Below are the code and all the weights of a small trained network. Each question names an input and a class and asks about switching units off, where a switched-off unit gives its printed mean instead of its output.

import numpy as np


def w(rows, s, z=0):
    codes = np.array(rows[::2]) - 128.0
    scale = np.full(codes.shape[1], s)
    scale[-1] = z or s
    return codes * scale


def f(y):
    return np.maximum(y, 0)


def log_softmax(a):
    a = a - a.max(-1, keepdims=True)
    return a - np.log(np.exp(a).sum(-1, keepdims=True))


def net(x, mask):
    res = np.array(x, float).reshape(1, 7) / 4 @ E
    y = f(res @ A[0][:, :-1].T + A[0][:, -1])
    res = res + np.where(mask, y, B[0][:, -1]) @ B[0][:, :-1]
    return log_softmax(res[-1] @ U[:, :-1].T + U[:, -1])


A, B = {}, {}
E = w([
[124,127,129,132,119,127,129,124,130,122],'x0',
[127,126,131,124,132,126,130,129,129,123],'x1',
[62,72,177,147,68,114,228,114,38,194],'x2',
[133,125,122,128,129,130,127,117,126,118],'x3',
[80,72,173,165,215,166,40,67,129,184],'x4',
[132,125,125,121,130,127,124,134,123,129],'x5',
[68,150,197,41,109,255,120,141,78,76],'x6',
],0.0072)
A[0] = w([
[173,179,102,104,178,152,50,143,183,68,80],'N0',
[162,180,95,115,178,140,56,142,199,65,22],'N1',
[174,177,86,76,36,105,194,184,149,75,2],'N2',
[96,65,161,141,189,148,65,65,139,188,25],'N3',
[70,168,205,16,109,254,108,150,78,47,90],'N4',
[99,69,162,145,199,166,52,76,141,184,50],'N5',
[165,182,98,111,179,137,63,135,199,64,88],'N6',
],0.0055)
B[0] = w([
[58,85,197,96,75,161,210,132,93,192,187],'N0',
[58,90,209,139,80,139,237,190,91,207,169],'N1',
[105,232,163,213,248,116,115,253,51,26,174],'N2',
[100,216,161,184,192,111,163,248,68,39,167],'N3',
[231,107,67,213,186,8,119,130,241,235,255],'N4',
[136,213,143,182,177,109,136,220,71,37,178],'N5',
[75,68,178,109,78,150,214,140,90,197,189],'N6',
],0.0059,0.0069)
U = w([
[107,235,152,164,189,128,127,205,53,3,15],'0',
[48,43,201,103,63,160,226,127,80,217,2],'1',
[138,111,108,119,125,132,100,96,154,123,245],'2',
[211,112,60,171,174,51,102,124,247,219,5],'3',
[127,119,119,101,119,147,102,100,135,112,225],'4',
[115,125,113,102,101,154,104,90,119,103,231],'5',
[129,110,104,96,117,144,96,100,131,104,215],'6',
],0.0076,0.0067)

Each question gives the input, the list of numbers given to net, and the class t.
The units are the neurons (one row each of A and B). Each row of codes is followed by its name. A weight is (code - 128) times the scale printed after its matrix; where a second scale follows, it is the last column's (A, B and U).
mask holds one flag per neuron, in row order. A switched-off neuron (its flag False) gives its mean, the last column of its row in B, instead of its output. The means were averaged over made-up inputs and are rounded, as every weight is.
A unit's drop is (log p(t) with every unit on - log p(t) with that unit switched off) / (log p(t) with every unit on - log p(t) with every unit switched off).
The circuit of an input: a set's keep is (log p(t) with only the set's units on - log p(t) with every unit switched off) / (log p(t) with every unit on - log p(t) with every unit switched off). Starting from all 7 units, units are removed one at a time, each time the one whose removal leaves the highest keep (on an exact tie, the one counted first), for as long as the keep stays at least 0.8.
circuit, biggest first: the units of the circuit, biggest drop first
k most important neurons: the k neurons with the biggest drops, biggest first
drop when u is switched off: that unit's drop, to one decimal
input [-3,1,-8,1,7,7,6], class 1: circuit, biggest first => [N0, N1]
input [-2,1,-2,-1,-6,6,-3], class 0: circuit, biggest first => [N2]
input [7,-6,-5,5,7,-7,-5], class 0: circuit, biggest first => [N5, N3]
input [-7,8,0,7,8,6,-5], class 0: 3 most important neurons => [N3, N5, N4]
input [-6,8,-6,-7,8,-7,-1], class 0: 2 most important neurons => [N5, N3]
input [-8,4,-6,-1,6,-6,-4], class 4: 2 most important neurons => [N2, N4]
input [-7,7,4,5,8,7,-5], class 0: 3 most important neurons => [N3, N5, N4]
input [3,6,-6,4,-8,1,-4], class 0: 2 most important neurons => [N2, N4]
input [-3,-2,-6,4,6,0,2], class 0: 3 most important neurons => [N5, N3, N4]
input [1,8,7,4,8,8,-3], class 0: 2 most important neurons => [N3, N5]
input [3,-4,-8,-3,6,4,-3], class 1: drop when N0 is switched off => 0.2
input [6,-3,-2,-3,-4,2,7], class 3: drop when N4 is switched off => 0.9
input [-2,0,-6,2,2,5,-6], class 1: drop when N6 is switched off => 0.2
input [0,-8,-5,-1,1,6,-3], class 5: circuit, biggest first => [N4]
